How the states are linked:
* | da di
pb | nl bz
bz | zj pb
nl | bf sz
dt | pb zj
jr | gn rc
fr | ph fm
ph | tb bh
hj | rl gq
hh | fq pm
sg | rq hc
fg | qs fz
gq | hh hj
gs | sz bf
zz | sg fb
pg | hc rq
zd | pm fq
qr | pf lc
dr | bl zc
fm | ht fr
ld | sj hd
gb | fz qs
rc | pg jr
rl | jp bn
bl | bh tb
bh | fm ph
qj | bn jp
hd | gb ld
sz | bz nl
gn | jq jj
bn | gq rl
fb | gs zz
sj | dt tc
fz | qj fg
zj | tc dt
jq | lc pf
qs | ld gb
bf | zz gs
hc | fb sg
tc | hd sj
fq | rp zd
tb | zc bl
rp | fr ht
jj | rc gn
zc | qr dr
lc | dr qr
pm | hj hh
jp | fg qj
pf | jj jq
rq | jr pg
ht | zd rp

The rows follow the links: the fewer symbols apart two states are, the more alike their rows tend to be.

Each row is also shifted at random along 6 hidden directions that mean nothing.

Known rows, each with its state:
5 9 -8 -1 1 7 7 13 -11 12 7 17 7 -7 19 -29 19 3 8 -3 -9 0 -5 9 0 -> fq
3 46 -9 17 -12 -8 12 7 12 17 -15 4 9 7 -14 10 7 12 2 -6 1 2 -7 20 8 -> bn
-4 -24 -21 3 11 12 2 8 -1 12 7 -23 -3 -16 4 -10 18 -4 -4 -4 5 22 -43 12 -24 -> hc
-1 -1 -19 -2 6 0 13 10 -10 15 -4 -20 12 -12 -1 6 6 3 -3 -9 2 6 -26 4 -9 -> hh
4 11 5 16 4 -3 0 3 11 7 3 4 -17 0 3 -12 19 6 9 -6 -1 0 26 15 3 -> fg
-10 21 1 3 -11 15 -3 -5 6 -1 0 8 6 15 5 -4 -16 -7 -8 21 9 9 11 4 31 -> bf
7 -14 -7 5 -1 4 -7 5 12 1 -1 9 -17 3 1 -14 15 10 7 -2 -4 7 12 7 12 -> jj
-12 -7 14 -11 -7 -9 -14 -11 -5 -14 -7 -13 10 6 -12 18 -25 -31 -7 13 4 -5 6 -18 -4 -> tc
0 2 -9 2 -3 -8 5 7 -5 7 5 22 3 -1 9 -15 28 6 17 5 -4 -6 -17 9 7 -> lc
13 -34 8 -18 -8 -18 -19 -8 -4 -24 -8 9 -2 3 -9 6 -8 -18 9 6 -12 -11 2 -14 -20 -> gb
21 -24 -6 -1 11 -7 3 -8 -3 0 -4 -38 -14 -11 -4 19 8 27 -8 -33 9 14 19 0 -20 -> rl
-2 10 1 0 -15 -1 -14 -6 -4 -2 -7 -4 6 8 -10 -3 6 -9 -6 2 8 13 -5 -1 0 -> hd
-13 17 16 1 -11 3 -9 -5 -4 -13 5 17 8 8 -1 -11 -5 -17 -8 18 0 0 -9 -5 -2 -> zj
0 -21 2 -13 3 6 -4 1 -17 -7 12 15 -3 -4 22 -23 7 2 0 0 -6 -5 16 -16 12 -> ph
2 11 5 2 -1 20 2 -4 9 4 14 21 -2 2 8 -9 5 15 5 10 8 2 -15 0 8 -> pb
-12 -6 -2 15 2 -4 -8 12 15 -7 -5 7 -10 8 -9 -2 -11 -11 4 11 -18 -5 -2 5 4 -> rc
-11 -7 11 12 -7 -13 -15 6 -3 -26 -1 16 -3 5 -19 -2 -7 2 -8 -4 -22 -2 -33 -18 -22 -> qr
-4 -17 3 -1 15 6 8 -5 10 7 13 -1 -10 -3 7 12 -5 6 11 8 10 -13 3 -1 12 -> sj
6 11 -11 -6 2 18 7 7 -5 25 2 -1 7 -8 12 -14 11 7 1 -8 12 5 11 -4 21 -> bh
-38 12 11 14 -3 -12 -5 4 -11 -16 -7 -9 11 9 -20 21 -36 -13 -22 9 -13 -10 -22 -24 3 -> tb
-2 6 -3 -2 -6 11 1 5 -7 0 6 16 4 4 10 -16 -4 11 -6 1 -6 3 -2 -10 18 -> ht

Complete each set of four: the symbols that take the first to the second take the third to the fourth.
Answer with the state's name.
A 8 16 1 1 -15 7 -5 -14 -6 -4 12 12 5 2 1 -13 33 26 -5 -7 17 22 -31 4 -10
B -21 -21 -19 -6 8 8 12 6 -16 8 13 5 2 0 30 -11 -1 5 4 22 2 -2 6 -2 46
C -16 -8 -14 14 -7 4 -13 7 7 0 -2 6 -10 9 1 -18 11 3 -3 10 -1 16 5 2 35
D zj

A -3 12 19 -5 -19 0 -17 0 4 -28 -5 35 6 17 3 -19 -18 -34 1 27 -20 -8 15 -1 0
B 2 37 8 -3 -4 11 3 9 -3 17 -9 -2 12 -3 -6 -8 -16 -14 -9 -10 -3 -2 24 -11 6
C 8 -36 -9 -19 8 -14 3 5 -6 0 -11 -11 2 -7 2 18 -20 -21 12 4 -11 -19 13 -4 -7
D jj

A -1 -5 0 -10 4 -12 0 16 -8 1 -10 -8 11 -10 -4 -3 -15 -39 5 -1 -23 -12 -4 -2 -25
B 5 -13 -14 -8 -9 -10 -14 7 -13 7 -12 -10 5 -9 2 -24 28 -27 8 -5 -3 16 -4 10 -19
C -18 -15 -4 -7 7 1 2 7 -21 0 0 -24 11 -12 1 0 -13 -18 -12 -2 -5 0 -16 -19 -11
D sg

A 4 -6 -15 -8 -4 -7 -4 11 0 16 -20 -22 7 -7 -7 1 -8 -31 4 -1 -3 2 14 6 4
B 3 13 4 9 -8 -3 -10 7 -4 -9 -7 -1 -5 1 -2 -17 4 -1 -9 -14 -12 12 15 3 -5
C -1 6 4 -6 -3 17 -7 -5 -8 6 8 -2 5 -8 10 -29 19 -17 -4 5 12 19 -3 1 -7
D dt

A 7 -6 -9 18 4 -3 4 -1 11 -1 4 -3 -15 2 -9 14 15 45 -2 -14 6 11 -22 6 -3
B 4 -11 -8 -3 -10 -15 -7 -2 -1 -8 -13 -6 6 4 -19 19 -2 0 1 -1 -1 1 -19 -3 -9
C 14 -13 11 -7 12 13 5 -10 12 0 17 13 -8 -5 9 4 1 12 13 3 9 -12 -4 -4 -4
D bl

A 3 -12 3 -13 -3 -1 -3 -21 -4 -9 -1 -10 1 4 0 20 -8 3 -2 4 20 -2 12 -12 5
B 4 -4 -10 -2 0 -13 -2 3 -10 10 -9 -18 4 -9 -8 4 18 -10 5 -8 4 4 -13 7 -15
C 20 -56 -7 -17 6 1 -11 0 -16 -19 5 -7 -8 -12 14 -13 6 9 -6 -17 -13 12 0 -18 -22
D rc

A 19 -17 8 -20 4 8 -3 0 -7 -2 0 -2 -1 -9 8 -5 -14 -7 -2 -13 -6 -7 35 -21 -2
B -1 -10 -7 12 2 -5 -8 8 -3 -5 1 -6 -10 -4 1 -17 23 4 -2 -9 -8 13 -7 8 -11
C -1 3 -10 3 -14 0 -7 -7 -7 -14 1 6 8 6 -4 -2 16 16 -11 -1 1 24 -44 9 -18
D lc

A -1 39 -2 12 -16 -12 -2 5 1 12 -14 4 5 5 -6 -15 21 -12 5 -2 2 9 11 20 4
B -36 -23 -21 6 -14 -9 -16 5 -11 -18 -6 2 10 15 3 -10 -5 -30 -8 37 -8 14 -28 5 21
C -4 -19 7 3 19 -11 7 -3 9 5 -4 -28 -12 -4 -12 28 -16 -9 4 -5 6 -14 17 -2 -8
D jp

A -12 19 -26 12 -7 -6 11 8 6 16 -11 -7 10 8 -8 15 5 13 -1 4 7 5 -22 17 23
B -22 17 9 9 7 2 18 -14 3 -4 14 -7 5 11 0 34 -24 16 -9 20 16 -11 -20 3 12
C -12 21 -14 9 -14 -8 -6 1 -3 4 -13 -1 7 13 0 -8 11 -11 -1 14 4 12 11 18 21
D sj

A -20 23 -1 24 3 0 1 14 16 7 -6 -4 -2 9 -13 5 -15 -16 -3 10 -8 0 -11 15 7
B -2 -2 6 2 3 -5 -6 -4 -9 -1 -9 -33 -3 -5 -19 17 -13 0 -18 -22 6 6 11 -21 -12
C -13 -20 9 -1 9 0 -13 11 8 0 1 9 -9 -4 1 -19 -8 -45 13 18 -17 -17 10 -3 -3
D hj

A -16 -18 -13 -2 -6 -14 -6 -7 -10 -13 -10 -21 9 9 -8 24 -14 -13 -11 13 4 8 -15 2 -2
B 7 -34 13 -21 5 9 -2 -11 5 -20 14 21 -4 5 14 8 -21 -3 6 19 -3 -16 2 -14 1
C 15 15 -9 4 -15 -6 -6 8 2 6 -9 13 4 -2 -11 -18 26 3 8 -13 -7 16 -24 11 -22
D tc

A -23 9 -6 2 -3 11 -5 15 -19 4 6 7 12 -4 13 -35 3 -20 -9 11 -12 9 -11 -7 12
B 8 -9 -10 -10 3 -1 4 7 -9 16 6 13 3 -13 11 -19 26 3 16 -6 -1 -1 -9 0 -1
C -13 33 10 6 5 8 5 3 6 13 -2 -16 8 -2 -4 -1 -15 -31 -7 8 6 2 8 9 -6
D dt

A 4 11 5 -3 4 -22 7 -3 0 10 -19 -26 6 -3 -17 31 -10 -15 7 -11 6 -16 22 2 -12
B 2 7 5 -4 -2 -1 1 -1 -6 -7 -6 -15 10 -2 -11 12 -23 8 -18 -19 -7 2 -2 -16 -16
C 5 -1 -4 -9 4 2 6 7 -11 19 -5 -17 11 -15 -9 5 3 -9 1 -14 3 -1 -16 -13 -18
D rl

